Below are the code and all the weights of a small trained network. Each question names an input and a target symbol and asks about switching units off, where a switched-off unit gives its printed mean instead of its output.

import numpy as np


def w(rows, s, z=0):
    codes = np.array(rows[::2]) - 128.0
    scale = np.full(codes.shape[1], s)
    scale[-1] = z or s
    return codes * scale


def f(y):
    return np.maximum(y, 0)


def softmax(a):
    e = np.exp(a - a.max(-1, keepdims=True))
    return e / e.sum(-1, keepdims=True)


def log_softmax(a):
    a = a - a.max(-1, keepdims=True)
    return a - np.log(np.exp(a).sum(-1, keepdims=True))


def net(x, mask):
    ids = ['Παεζηθλτφ'.index(c) for c in x.split()]
    T = len(ids)
    res = E[ids] + P[:T]
    r = res
    for j in range(3):
        rows = slice(3 * j, 3 * j + 3)
        q, k, v = (r @ M[0][rows].T for M in (Q, K, V))
        z = softmax(np.where(np.tri(T) > 0, q @ k.T / 3**0.5, -1e9)) @ v
        o = O[0][rows]
        res = res + np.where(mask[j], z, o[:, -1]) @ o[:, :-1]
    y = f(res @ A[0][:, :-1].T + A[0][:, -1])
    res = res + np.where(mask[3:7], y, B[0][:, -1]) @ B[0][:, :-1]
    return log_softmax(res[-1] @ U[:, :-1].T + U[:, -1])


Q, K, V, O, A, B = {}, {}, {}, {}, {}, {}
E = w([
[87,147,180,173],'Π',
[153,138,8,127],'α',
[108,191,42,158],'ε',
[116,39,137,163],'ζ',
[62,90,146,68],'η',
[55,86,147,64],'θ',
[177,187,240,146],'λ',
[56,161,149,65],'τ',
[132,100,168,141],'φ',
],0.017)
P = w([
[2,133,126,141],'0',
[136,97,118,87],'1',
[55,137,122,153],'2',
[167,102,110,82],'3',
[63,154,117,162],'4',
[182,113,109,78],'5',
[75,165,124,164],'6',
[189,121,106,80],'7',
[71,174,128,169],'8',
],0.0098)
Q[0] = w([
[140,138,134,141],'head 1',
[251,100,131,55],'head 1',
[110,123,89,191],'head 1',
[167,158,118,129],'head 2',
[117,103,179,158],'head 2',
[100,140,142,201],'head 2',
[186,103,50,101],'head 3',
[110,152,194,186],'head 3',
[48,153,160,147],'head 3',
],0.019)
K[0] = w([
[128,124,139,157],'head 1',
[43,46,154,97],'head 1',
[148,138,73,193],'head 1',
[98,158,63,126],'head 2',
[99,124,184,170],'head 2',
[154,181,154,204],'head 2',
[35,53,142,107],'head 3',
[204,204,118,223],'head 3',
[177,249,93,110],'head 3',
],0.015)
V[0] = w([
[113,91,27,97],'head 1',
[166,172,93,90],'head 1',
[129,103,66,170],'head 1',
[141,100,119,226],'head 2',
[207,116,70,73],'head 2',
[74,162,79,177],'head 2',
[62,2,39,116],'head 3',
[99,44,188,72],'head 3',
[129,233,72,140],'head 3',
],0.0075)
O[0] = w([
[235,173,126,48,103],'head 1',
[138,177,60,111,100],'head 1',
[172,137,120,129,88],'head 1',
[151,80,121,151,96],'head 2',
[43,108,153,135,2],'head 2',
[159,71,207,73,160],'head 2',
[240,110,58,82,18],'head 3',
[130,67,196,1,161],'head 3',
[89,198,47,213,143],'head 3',
],0.0071,0.0038)
A[0] = w([
[203,152,249,92,58],'neuron 1',
[2,108,122,173,100],'neuron 2',
[86,6,51,62,2],'neuron 3',
[92,57,130,135,127],'neuron 4',
],0.0087,0.0053)
B[0] = w([
[70,34,135,150,198],'neuron 1',
[236,226,138,150,255],'neuron 2',
[47,148,2,244,183],'neuron 3',
[134,92,223,194,169],'neuron 4',
],0.0083,0.0097)
U = w([
[165,165,145,160,152],'Π',
[90,167,22,190,68],'α',
[245,163,96,67,253],'ε',
[160,78,97,200,58],'ζ',
[37,138,100,132,100],'η',
[22,136,94,132,91],'θ',
[87,100,196,114,92],'λ',
[99,185,154,3,175],'τ',
[254,91,174,83,202],'φ',
],0.0081,0.0063)

Each question gives the input, a string of symbols that net reads in full, and the target symbol t.
The units are the heads (3 rows each of Q, K, V and O) and the neurons (one row each of A and B). Each row of codes is followed by its name. A weight is (code - 128) times the scale printed after its matrix; where a second scale follows, it is the last column's (O, A, B and U).
mask holds one flag per unit, heads first, then neurons. A switched-off unit (its flag False) gives its mean, the last column of its rows in O or B, instead of its output. The means were averaged over made-up inputs and are rounded, as every weight is.
A unit's drop is (log p(t) with every unit on - log p(t) with that unit switched off) / (log p(t) with every unit on - log p(t) with every unit switched off).
The circuit of an input: a set's keep is (log p(t) with only the set's units on - log p(t) with every unit switched off) / (log p(t) with every unit on - log p(t) with every unit switched off). Starting from all 7 units, units are removed one at a time, each time the one whose removal leaves the highest keep (on an exact tie, the one counted first), for as long as the keep stays at least 0.8.
units of the circuit, in order: the units of the circuit, biggest drop first
unit that matters most: the unit with the biggest drop
top k neurons: the k neurons with the biggest drops, biggest first
heads that matter: for each layer, one digit per head in row order, 1 if its drop is at least 0.15 and else 0, layers parted by /
input α λ λ ε, target ε: top 2 neurons : [neuron 3; neuron 1]
input θ θ θ α θ τ φ η φ, target ε: unit that matters most : head 1
input τ λ φ ζ λ φ α λ Π, target Π: units of the circuit, in order : [neuron 2; head 3]
input ζ α Π, target ε: heads that matter : 101
input ζ ε ζ η τ α θ, target ε: heads that matter : 101
input λ τ λ λ τ, target Π: units of the circuit, in order : [neuron 2; head 1; head 3]
input τ λ φ α τ α, target α: heads that matter : 011
input λ φ ε η ζ, target α: heads that matter : 001
input α η ζ η θ τ τ ζ ζ, target ε: units of the circuit, in order : [head 1; head 3]
input ε τ λ α τ α τ τ θ, target ε: units of the circuit, in order : [head 3; head 1]
input φ τ η θ ε φ θ λ, target λ: top 3 neurons : [neuron 1; neuron 2; neuron 3]
input ζ λ λ Π Π φ θ, target Π: units of the circuit, in order : [neuron 2; head 3; head 1]
input λ λ φ λ τ λ θ ε η, target α: heads that matter : 011
input η λ φ ε θ, target α: units of the circuit, in order : [head 3]
input τ ζ α, target ε: heads that matter : 100
input λ λ ε τ λ λ φ α, target α: heads that matter : 010
input φ τ ε ε θ, target α: heads that matter : 001
input Π λ η, target Π: top 2 neurons : [neuron 2; neuron 4]
input τ φ λ φ α η, target θ: heads that matter : 001
input Π Π θ Π τ θ α θ η, target ε: top 2 neurons : [neuron 3; neuron 1]
input φ τ λ ζ φ η α, target ε: units of the circuit, in order : [head 3]
input λ τ λ ε φ, target α: top 2 neurons : [neuron 4; neuron 2]
input λ η ε ε ε α α θ φ, target ε: top 3 neurons : [neuron 3; neuron 1; neuron 4]
input ε θ λ ε φ, target α: top 2 neurons : [neuron 2; neuron 4]
input θ ζ θ φ ζ η, target θ: top 3 neurons : [neuron 3; neuron 2; neuron 1]
input η θ τ, target τ: top 3 neurons : [neuron 3; neuron 1; neuron 4]
input λ φ θ ε, target ε: units of the circuit, in order : [head 3]
